Here is a tiny trained network, its code and every weight. The questions are about switching its units off for an input and a target symbol, where a switched-off unit gives its printed mean instead of its output.

import numpy as np


def w(rows, s, z=0):
    codes = np.array(rows[::2]) - 128.0
    scale = np.full(codes.shape[1], s)
    scale[-1] = z or s
    return codes * scale


def f(y):
    return y / 2 * (1 + np.tanh(0.7978845608 * (y + 0.044715 * y**3)))


def softmax(a):
    e = np.exp(a - a.max(-1, keepdims=True))
    return e / e.sum(-1, keepdims=True)


def log_softmax(a):
    a = a - a.max(-1, keepdims=True)
    return a - np.log(np.exp(a).sum(-1, keepdims=True))


def net(x, mask):
    ids = ['ΔΘΛΞγεμπτφω'.index(c) for c in x.split()]
    T = len(ids)
    res = E[ids] + P[:T]
    u = 0
    for l in range(3):
        q, k, v = (res @ M[l].T for M in (Q, K, V))
        z = softmax(np.where(np.tri(T) > 0, q @ k.T / 4**0.5, -1e9)) @ v
        res = res + np.where(mask[u], z, O[l][:, -1]) @ O[l][:, :-1]
        u += 1
        y = f(res @ A[l][:, :-1].T + A[l][:, -1])
        res = res + np.where(mask[u : u + 12], y, B[l][:, -1]) @ B[l][:, :-1]
        u += 12
    return log_softmax(res[-1] @ U[:, :-1].T + U[:, -1])


Q, K, V, O, A, B = {}, {}, {}, {}, {}, {}
E = w([
[96,76,125,147],'Δ',
[155,216,176,49],'Θ',
[90,109,81,127],'Λ',
[97,55,144,167],'Ξ',
[144,93,248,137],'γ',
[121,134,175,105],'ε',
[125,112,137,133],'μ',
[196,231,117,148],'π',
[157,111,176,162],'τ',
[165,232,66,104],'φ',
[157,96,157,205],'ω',
],0.012)
P = w([
[39,181,49,215],'0',
[251,113,113,206],'1',
[52,191,218,142],'2',
[215,125,92,128],'3',
[54,177,242,142],'4',
[216,108,103,107],'5',
[42,189,203,142],'6',
[211,101,112,78],'7',
[79,209,252,141],'8',
[183,79,91,8],'9',
],0.012)
Q[0] = w([
[201,105,95,92],'0.h1',
[91,237,253,140],'0.h1',
[94,157,139,14],'0.h1',
[154,122,70,158],'0.h1',
],0.012)
K[0] = w([
[65,23,109,1],'0.h1',
[52,127,33,223],'0.h1',
[126,69,189,130],'0.h1',
[241,95,125,103],'0.h1',
],0.0065)
V[0] = w([
[151,156,180,114],'0.h1',
[108,115,136,210],'0.h1',
[131,225,143,253],'0.h1',
[203,146,215,172],'0.h1',
],0.0057)
O[0] = w([
[12,149,116,154,117],'0.h1',
[114,25,190,135,201],'0.h1',
[216,109,89,3,253],'0.h1',
[143,38,225,54,143],'0.h1',
],0.006,0.0051)
A[0] = w([
[185,191,232,127,116],'0.n1',
[195,141,104,18,8],'0.n2',
[145,86,7,81,54],'0.n3',
[202,119,127,26,241],'0.n4',
[101,155,115,52,144],'0.n5',
[130,121,93,46,104],'0.n6',
[102,120,115,149,1],'0.n7',
[113,163,179,160,40],'0.n8',
[42,221,114,114,183],'0.n9',
[146,84,183,156,236],'0.n10',
[2,115,213,94,49],'0.n11',
[106,29,64,110,118],'0.n12',
],0.0074,0.0058)
B[0] = w([
[76,113,91,165,195],'0.n1',
[135,197,160,197,132],'0.n2',
[133,193,26,79,126],'0.n3',
[148,2,77,159,254],'0.n4',
[135,66,130,107,141],'0.n5',
[129,118,95,157,131],'0.n6',
[136,175,111,173,110],'0.n7',
[49,173,34,90,120],'0.n8',
[113,105,159,46,146],'0.n9',
[86,112,58,42,229],'0.n10',
[242,230,94,157,153],'0.n11',
[235,185,175,148,136],'0.n12',
],0.0074,0.0088)
Q[1] = w([
[103,125,214,165],'1.h1',
[116,129,234,51],'1.h1',
[62,40,124,135],'1.h1',
[69,106,245,138],'1.h1',
],0.012)
K[1] = w([
[156,168,43,150],'1.h1',
[3,157,121,130],'1.h1',
[196,124,145,196],'1.h1',
[104,154,205,49],'1.h1',
],0.011)
V[1] = w([
[22,243,167,149],'1.h1',
[213,82,186,253],'1.h1',
[76,57,120,68],'1.h1',
[132,251,199,199],'1.h1',
],0.0054)
O[1] = w([
[1,176,111,207,12],'1.h1',
[147,74,182,218,153],'1.h1',
[38,111,138,239,175],'1.h1',
[83,151,63,158,21],'1.h1',
],0.0064,0.011)
A[1] = w([
[75,171,154,162,2],'1.n1',
[66,154,71,134,70],'1.n2',
[116,120,190,31,183],'1.n3',
[61,81,195,219,80],'1.n4',
[157,115,167,139,26],'1.n5',
[162,134,154,143,22],'1.n6',
[89,141,148,170,51],'1.n7',
[132,113,167,129,168],'1.n8',
[82,171,216,136,92],'1.n9',
[71,90,170,192,196],'1.n10',
[186,187,133,69,183],'1.n11',
[229,246,147,82,181],'1.n12',
],0.012,0.0077)
B[1] = w([
[235,84,188,160,124],'1.n1',
[180,130,84,76,128],'1.n2',
[92,129,98,168,252],'1.n3',
[102,196,79,111,125],'1.n4',
[74,204,62,104,160],'1.n5',
[127,255,171,99,132],'1.n6',
[253,116,182,44,123],'1.n7',
[99,86,88,84,189],'1.n8',
[171,77,45,82,134],'1.n9',
[65,107,147,110,144],'1.n10',
[82,95,179,180,163],'1.n11',
[85,69,129,86,137],'1.n12',
],0.0097,0.015)
Q[2] = w([
[118,128,62,189],'2.h1',
[101,55,173,23],'2.h1',
[249,208,40,103],'2.h1',
[136,100,122,161],'2.h1',
],0.013)
K[2] = w([
[131,151,122,123],'2.h1',
[120,200,84,182],'2.h1',
[119,82,252,112],'2.h1',
[100,160,127,148],'2.h1',
],0.018)
V[2] = w([
[144,144,77,247],'2.h1',
[106,195,141,47],'2.h1',
[91,112,167,180],'2.h1',
[171,150,36,132],'2.h1',
],0.013)
O[2] = w([
[115,183,224,53,6],'2.h1',
[141,173,26,158,98],'2.h1',
[61,149,229,196,211],'2.h1',
[66,123,176,11,115],'2.h1',
],0.012,0.0025)
A[2] = w([
[55,111,141,149,173],'2.n1',
[104,158,115,216,103],'2.n2',
[47,157,158,198,78],'2.n3',
[98,147,85,144,51],'2.n4',
[172,114,92,119,79],'2.n5',
[151,81,107,173,91],'2.n6',
[117,220,163,109,99],'2.n7',
[167,231,134,152,154],'2.n8',
[177,247,121,156,127],'2.n9',
[140,171,138,144,121],'2.n10',
[78,179,186,84,90],'2.n11',
[154,76,116,120,254],'2.n12',
],0.015,0.0097)
B[2] = w([
[125,144,95,145,187],'2.n1',
[193,73,123,80,159],'2.n2',
[171,169,121,195,164],'2.n3',
[191,87,79,97,137],'2.n4',
[127,120,228,178,160],'2.n5',
[112,139,139,39,202],'2.n6',
[219,80,165,67,130],'2.n7',
[145,10,110,29,127],'2.n8',
[204,29,179,12,128],'2.n9',
[177,22,216,49,125],'2.n10',
[208,180,187,52,147],'2.n11',
[97,134,150,147,251],'2.n12',
],0.013,0.026)
U = w([
[254,124,189,36,43],'Δ',
[197,109,119,79,121],'Θ',
[137,128,124,31,83],'Λ',
[197,175,231,155,94],'Ξ',
[246,85,183,174,101],'γ',
[41,129,94,169,152],'ε',
[62,200,159,103,193],'μ',
[66,51,161,133,121],'π',
[76,148,195,215,125],'τ',
[194,59,137,51,1],'φ',
[200,73,243,116,152],'ω',
],0.0098,0.011)

Each question gives the input, a string of symbols that net reads in full, and the target symbol t.
The units are the heads (4 rows each of Q, K, V and O) and the neurons (one row each of A and B). Each row of codes is followed by its name. A weight is (code - 128) times the scale printed after its matrix; where a second scale follows, it is the last column's (O, A, B and U).
mask holds one flag per unit, layer by layer, with each layer's heads first. A switched-off unit (its flag False) gives its mean, the last column of its rows in O or B, instead of its output. The means were averaged over made-up inputs and are rounded, as every weight is.
A unit's drop is (log p(t) with every unit on - log p(t) with that unit switched off) / (log p(t) with every unit on - log p(t) with every unit switched off).
The circuit of an input: a set's keep is (log p(t) with only the set's units on - log p(t) with every unit switched off) / (log p(t) with every unit on - log p(t) with every unit switched off). Starting from the 12 units with the biggest drops (on a tie, the unit counted first), units are removed one at a time, each time the one whose removal leaves the highest keep (on an exact tie, the one counted first), for as long as the keep stays at least 0.8.
circuit, biggest first: the units of the circuit, biggest drop first
top k neurons: the k neurons with the biggest drops, biggest first
top k neurons in layer l: the k neurons of layer l with the biggest drops, biggest first
input Δ φ Θ Θ Θ ε ε, target Δ: top 4 neurons -> (0.n4, 2.n11, 0.n12, 1.n8)
input Δ μ Θ, target Δ: circuit, biggest first -> (2.h1, 2.n11)
input ω Ξ γ Ξ Λ, target ω: top 2 neurons -> (1.n3, 2.n11)
input ε γ γ Λ ε γ ε φ, target ω: circuit, biggest first -> (0.n4, 2.n5)
input Ξ ε τ, target Ξ: top 4 neurons -> (1.n3, 0.n11, 1.n10, 2.n11)
input ε Δ Ξ μ Ξ ω π, target ε: top 2 neurons -> (0.n4, 1.n3)
input Λ τ Δ γ Ξ Ξ Δ, target Λ: circuit, biggest first -> (2.h1, 1.h1, 0.n4, 1.n2)
input γ Δ μ Θ, target ω: circuit, biggest first -> (0.n4, 2.n1, 2.n5)
input Δ γ γ, target Δ: top 2 neurons -> (2.n11, 0.n12)
input Ξ ε ω π Λ Θ ε φ γ, target Ξ: top 2 neurons -> (1.n3, 0.n11)
input μ Ξ γ, target μ: top 4 neurons in layer 1 -> (1.n3, 1.n8, 1.n5, 1.n11)
input γ Δ γ γ Λ π ω Λ ω, target γ: top 4 neurons -> (2.n2, 1.n10, 2.n3, 0.n11)
input Ξ Ξ φ Ξ γ Ξ Δ, target Ξ: top 2 neurons in layer 0 -> (0.n11, 0.n12)
input γ ε Ξ ε Ξ γ, target π: top neuron -> (0.n11)
input Ξ γ φ τ μ, target Ξ: top 2 neurons in layer 2 -> (2.n11, 2.n3)
input ε φ Ξ γ Λ Δ Λ τ γ φ, target π: circuit, biggest first -> (1.n11, 1.n12)
input γ γ Δ Θ γ ε μ π, target ω: top neuron -> (0.n4)
input Ξ Λ Ξ, target Ξ: top 3 neurons -> (1.n3, 0.n11, 1.n10)
input Θ ε Λ γ ε Θ γ Δ ε, target Θ: top 3 neurons -> (0.n9, 0.n1, 2.n2)
input Ξ Θ ε Θ γ γ π, target Ξ: top 2 neurons -> (1.n3, 1.n10)
input Θ ε γ Δ ε Λ μ, target Θ: top 3 neurons -> (0.n9, 2.n2, 0.n4)
input Ξ ω Ξ γ π, target Ξ: top 4 neurons in layer 1 -> (1.n3, 1.n10, 1.n8, 1.n5)
input φ ε γ γ γ γ γ, target φ: top 3 neurons in layer 0 -> (0.n9, 0.n4, 0.n1)
input ε μ τ γ Ξ ω γ Λ, target ω: circuit, biggest first -> (2.n5, 0.n4, 2.n1)
input Δ μ μ γ ω Ξ ε, target Δ: top 4 neurons in layer 0 -> (0.n12, 0.n10, 0.n3, 0.n4)
